Here is a tiny trained network, its code and every weight. The questions are about switching its units off for an input and a target symbol, where a switched-off unit gives its printed mean instead of its output.

import numpy as np


def w(rows, s, z=0):
    codes = np.array(rows[::2]) - 128.0
    scale = np.full(codes.shape[1], s)
    scale[-1] = z or s
    return codes * scale


def f(y):
    return y / 2 * (1 + np.tanh(0.7978845608 * (y + 0.044715 * y**3)))


def softmax(a):
    e = np.exp(a - a.max(-1, keepdims=True))
    return e / e.sum(-1, keepdims=True)


def log_softmax(a):
    a = a - a.max(-1, keepdims=True)
    return a - np.log(np.exp(a).sum(-1, keepdims=True))


def net(x, mask):
    ids = ['ΘΩβδζηλμξτφψ'.index(c) for c in x.split()]
    T = len(ids)
    res = E[ids] + P[:T]
    u = 0
    for l in range(2):
        q, k, v = (res @ M[l].T for M in (Q, K, V))
        z = softmax(np.where(np.tri(T) > 0, q @ k.T / 3**0.5, -1e9)) @ v
        res = res + np.where(mask[u], z, O[l][:, -1]) @ O[l][:, :-1]
        u += 1
        y = f(res @ A[l][:, :-1].T + A[l][:, -1])
        res = res + np.where(mask[u : u + 12], y, B[l][:, -1]) @ B[l][:, :-1]
        u += 12
    return log_softmax(res[-1] @ U[:, :-1].T + U[:, -1])


Q, K, V, O, A, B = {}, {}, {}, {}, {}, {}
E = w([
[73,194,196,69,53,154,54],'Θ',
[138,32,97,85,216,176,89],'Ω',
[95,30,41,184,134,147,71],'β',
[96,241,215,77,135,113,88],'δ',
[83,206,166,107,184,109,60],'ζ',
[102,146,203,178,154,45,200],'η',
[99,2,144,149,83,108,127],'λ',
[150,181,76,128,37,125,164],'μ',
[92,172,175,70,127,140,41],'ξ',
[163,175,86,100,59,120,159],'τ',
[94,191,152,179,254,169,194],'φ',
[157,170,70,112,93,97,139],'ψ',
],0.018)
P = w([
[3,154,71,83,124,105,142],'0',
[124,135,144,142,104,173,108],'1',
[98,140,117,138,134,122,102],'2',
[87,139,115,133,130,132,117],'3',
[164,127,138,159,147,182,144],'4',
[128,126,137,142,121,150,114],'5',
[123,127,135,150,136,146,104],'6',
[191,120,137,166,156,158,151],'7',
[152,134,154,158,128,154,87],'8',
[169,136,181,158,103,186,84],'9',
[139,145,144,163,137,155,110],'10',
[150,134,154,155,121,163,105],'11',
[215,129,158,175,145,170,138],'12',
],0.015)
Q[0] = w([
[124,106,61,82,98,190,86],'L0H1',
[3,187,155,75,125,156,16],'L0H1',
[195,57,91,171,196,203,175],'L0H1',
],0.014)
K[0] = w([
[117,96,103,103,149,111,82],'L0H1',
[7,126,52,40,130,119,195],'L0H1',
[161,106,168,170,132,213,106],'L0H1',
],0.021)
V[0] = w([
[168,166,131,52,195,142,58],'L0H1',
[163,121,222,2,34,206,214],'L0H1',
[77,229,177,166,142,193,150],'L0H1',
],0.0073)
O[0] = w([
[144,132,82,52,114,224,121,86],'L0H1',
[169,57,101,79,115,61,87,1],'L0H1',
[106,47,184,59,110,140,254,228],'L0H1',
],0.01,0.0044)
A[0] = w([
[89,25,79,128,127,127,173,94],'L0N1',
[146,139,112,187,202,77,121,119],'L0N2',
[147,139,161,59,204,140,83,163],'L0N3',
[106,235,151,120,91,88,134,62],'L0N4',
[162,131,38,106,81,22,139,55],'L0N5',
[133,142,237,147,131,120,144,3],'L0N6',
[193,107,124,104,91,171,137,127],'L0N7',
[93,102,112,206,164,168,161,69],'L0N8',
[175,236,2,166,80,191,147,81],'L0N9',
[90,131,66,75,234,139,103,27],'L0N10',
[195,140,174,100,85,175,55,15],'L0N11',
[177,138,54,55,59,121,102,41],'L0N12',
],0.0093,0.0059)
B[0] = w([
[148,182,77,171,132,193,77,170],'L0N1',
[87,104,124,85,75,177,132,189],'L0N2',
[105,170,99,129,2,136,147,191],'L0N3',
[149,127,72,182,124,137,116,206],'L0N4',
[182,132,105,123,38,142,159,143],'L0N5',
[56,101,85,107,203,118,71,232],'L0N6',
[128,143,133,173,210,157,146,170],'L0N7',
[209,76,115,58,134,111,96,217],'L0N8',
[131,117,112,52,239,48,67,254],'L0N9',
[195,156,139,154,148,140,138,155],'L0N10',
[97,145,88,128,132,82,154,151],'L0N11',
[99,20,180,55,82,152,77,155],'L0N12',
],0.0082,0.0068)
Q[1] = w([
[235,16,97,169,163,156,118],'L1H1',
[79,160,157,89,26,180,3],'L1H1',
[143,84,173,152,142,103,115],'L1H1',
],0.011)
K[1] = w([
[248,85,192,170,153,172,81],'L1H1',
[48,104,29,117,69,162,106],'L1H1',
[111,124,195,134,127,114,104],'L1H1',
],0.011)
V[1] = w([
[82,223,95,182,124,52,168],'L1H1',
[104,105,211,205,154,253,29],'L1H1',
[81,102,141,36,26,146,19],'L1H1',
],0.0059)
O[1] = w([
[183,84,156,132,136,197,78,48],'L1H1',
[49,158,54,128,104,153,118,160],'L1H1',
[132,122,36,142,155,58,251,253],'L1H1',
],0.011,0.0019)
A[1] = w([
[93,188,151,78,109,201,118,121],'L1N1',
[108,98,187,143,103,112,128,80],'L1N2',
[51,134,115,150,133,113,168,2],'L1N3',
[105,116,140,99,157,126,78,91],'L1N4',
[191,99,145,175,76,76,110,150],'L1N5',
[214,199,88,120,110,122,152,157],'L1N6',
[175,139,128,139,132,171,70,84],'L1N7',
[188,121,166,36,99,41,125,27],'L1N8',
[118,158,83,138,138,207,132,42],'L1N9',
[188,159,154,112,51,161,170,179],'L1N10',
[133,121,124,250,68,147,146,145],'L1N11',
[99,176,132,154,139,148,84,79],'L1N12',
],0.012,0.0093)
B[1] = w([
[202,168,65,142,183,63,165,254],'L1N1',
[130,85,109,46,152,97,59,171],'L1N2',
[172,99,147,99,171,198,29,183],'L1N3',
[30,122,110,175,93,151,164,219],'L1N4',
[172,158,157,52,129,170,99,185],'L1N5',
[120,79,190,62,53,150,108,233],'L1N6',
[61,125,178,108,105,75,143,174],'L1N7',
[173,85,99,247,175,135,120,199],'L1N8',
[185,120,170,127,86,74,72,192],'L1N9',
[2,200,91,204,126,120,127,187],'L1N10',
[157,103,121,166,109,205,145,195],'L1N11',
[120,30,96,86,138,137,173,194],'L1N12',
],0.0091,0.0083)
U = w([
[138,30,63,60,103,126,185,1],'Θ',
[159,157,72,31,11,75,76,169],'Ω',
[100,116,3,166,143,46,63,8],'β',
[60,115,97,161,26,75,219,130],'δ',
[100,240,90,181,60,68,121,184],'ζ',
[53,50,170,100,107,108,111,117],'η',
[147,92,69,182,57,244,114,228],'λ',
[201,99,115,157,154,102,59,74],'μ',
[57,143,90,36,25,193,192,100],'ξ',
[162,97,125,195,51,9,156,161],'τ',
[143,163,109,44,201,233,172,122],'φ',
[102,221,174,108,48,186,88,198],'ψ',
],0.0055,0.0054)

Each question gives the input, a string of symbols that net reads in full, and the target symbol t.
The units are the heads (3 rows each of Q, K, V and O) and the neurons (one row each of A and B). Each row of codes is followed by its name. A weight is (code - 128) times the scale printed after its matrix; where a second scale follows, it is the last column's (O, A, B and U).
mask holds one flag per unit, layer by layer, with each layer's heads first. A switched-off unit (its flag False) gives its mean, the last column of its rows in O or B, instead of its output. The means were averaged over made-up inputs and are rounded, as every weight is.
A unit's drop is (log p(t) with every unit on - log p(t) with that unit switched off) / (log p(t) with every unit on - log p(t) with every unit switched off).
The circuit of an input: a set's keep is (log p(t) with only the set's units on - log p(t) with every unit switched off) / (log p(t) with every unit on - log p(t) with every unit switched off). Starting from the 12 units with the biggest drops (on a tie, the unit counted first), units are removed one at a time, each time the one whose removal leaves the highest keep (on an exact tie, the one counted first), for as long as the keep stays at least 0.8.
units of the circuit, in order: the units of the circuit, biggest drop first
unit that matters most: the unit with the biggest drop
top k neurons: the k neurons with the biggest drops, biggest first
k most important neurons of layer l: the k neurons of layer l with the biggest drops, biggest first
input μ λ ψ ξ λ Θ μ ζ η τ λ ζ δ, target μ: units of the circuit, in order	L1H1; L1N8
input φ δ μ λ, target λ: units of the circuit, in order	L0N1; L0N9; L1N11
input μ μ τ ψ, target λ: 4 most important neurons of layer 0	L0N5; L0N9; L0N6; L0N8
input ζ μ τ, target φ: units of the circuit, in order	L0H1; L0N9; L0N7
input η λ λ λ η ψ ζ, target η: units of the circuit, in order	L0H1; L1H1; L1N7
input λ μ η ψ λ δ δ μ, target Ω: units of the circuit, in order	L0H1; L1N6; L0N5
input ζ Θ ψ Ω φ ψ φ μ Ω μ Θ, target ζ: top 2 neurons	L1N1; L1N10
input η ξ τ, target ψ: units of the circuit, in order	L1H1; L0H1; L1N5; L1N10
input τ τ λ ψ ξ, target τ: units of the circuit, in order	L0H1; L1H1; L0N12
input Θ ζ Θ ξ η ζ, target Θ: top 2 neurons	L1N3; L0N12
input λ ψ λ ψ δ τ τ ζ ζ τ Θ, target λ: 3 most important neurons of layer 0	L0N9; L0N4; L0N8
input ξ β ζ Θ μ, target η: unit that matters most	L0N9
input μ φ β Ω ξ, target μ: top 3 neurons	L1N8; L0N5; L1N5
input Ω ψ τ λ λ Ω β ψ, target Ω: top 3 neurons	L0N9; L1N6; L0N5
input Ω δ δ μ, target β: units of the circuit, in order	L0N9; L0H1
input Ω ξ ζ Θ μ, target Θ: units of the circuit, in order	L0H1; L1H1
input ζ Θ δ λ Ω τ η μ δ, target ζ: units of the circuit, in order	L0N3; L0H1; L1N1; L1N10
input δ φ ζ, target δ: 3 most important neurons of layer 0	L0N3; L0N9; L0N6
input λ δ δ, target λ: top 2 neurons	L0N4; L0N9
input μ ψ λ β ψ, target μ: units of the circuit, in order	L0N9; L1H1; L1N8
input ζ λ δ β η λ, target λ: top 2 neurons	L0N9; L1N11
input η Θ η ψ ψ η Ω λ φ λ φ η ζ, target η: top neuron	L1N7
input λ Θ ψ, target Ω: units of the circuit, in order	L0H1; L0N5; L1N6; L1N5
input ζ φ η τ λ ξ λ λ β ψ ζ, target ζ: 2 most important neurons of layer 0	L0N3; L0N9
input μ Θ Ω, target Ω: top 2 neurons	L0N10; L0N3
input Θ λ ζ Ω Θ ψ Ω ζ ξ λ ξ, target Θ: units of the circuit, in order	L1H1; L0H1
input ξ ζ ψ ζ τ τ ζ λ Θ, target ξ: most important neuron of layer 0	L0N9
input ξ ψ φ ξ β, target β: units of the circuit, in order	L0H1; L0N9
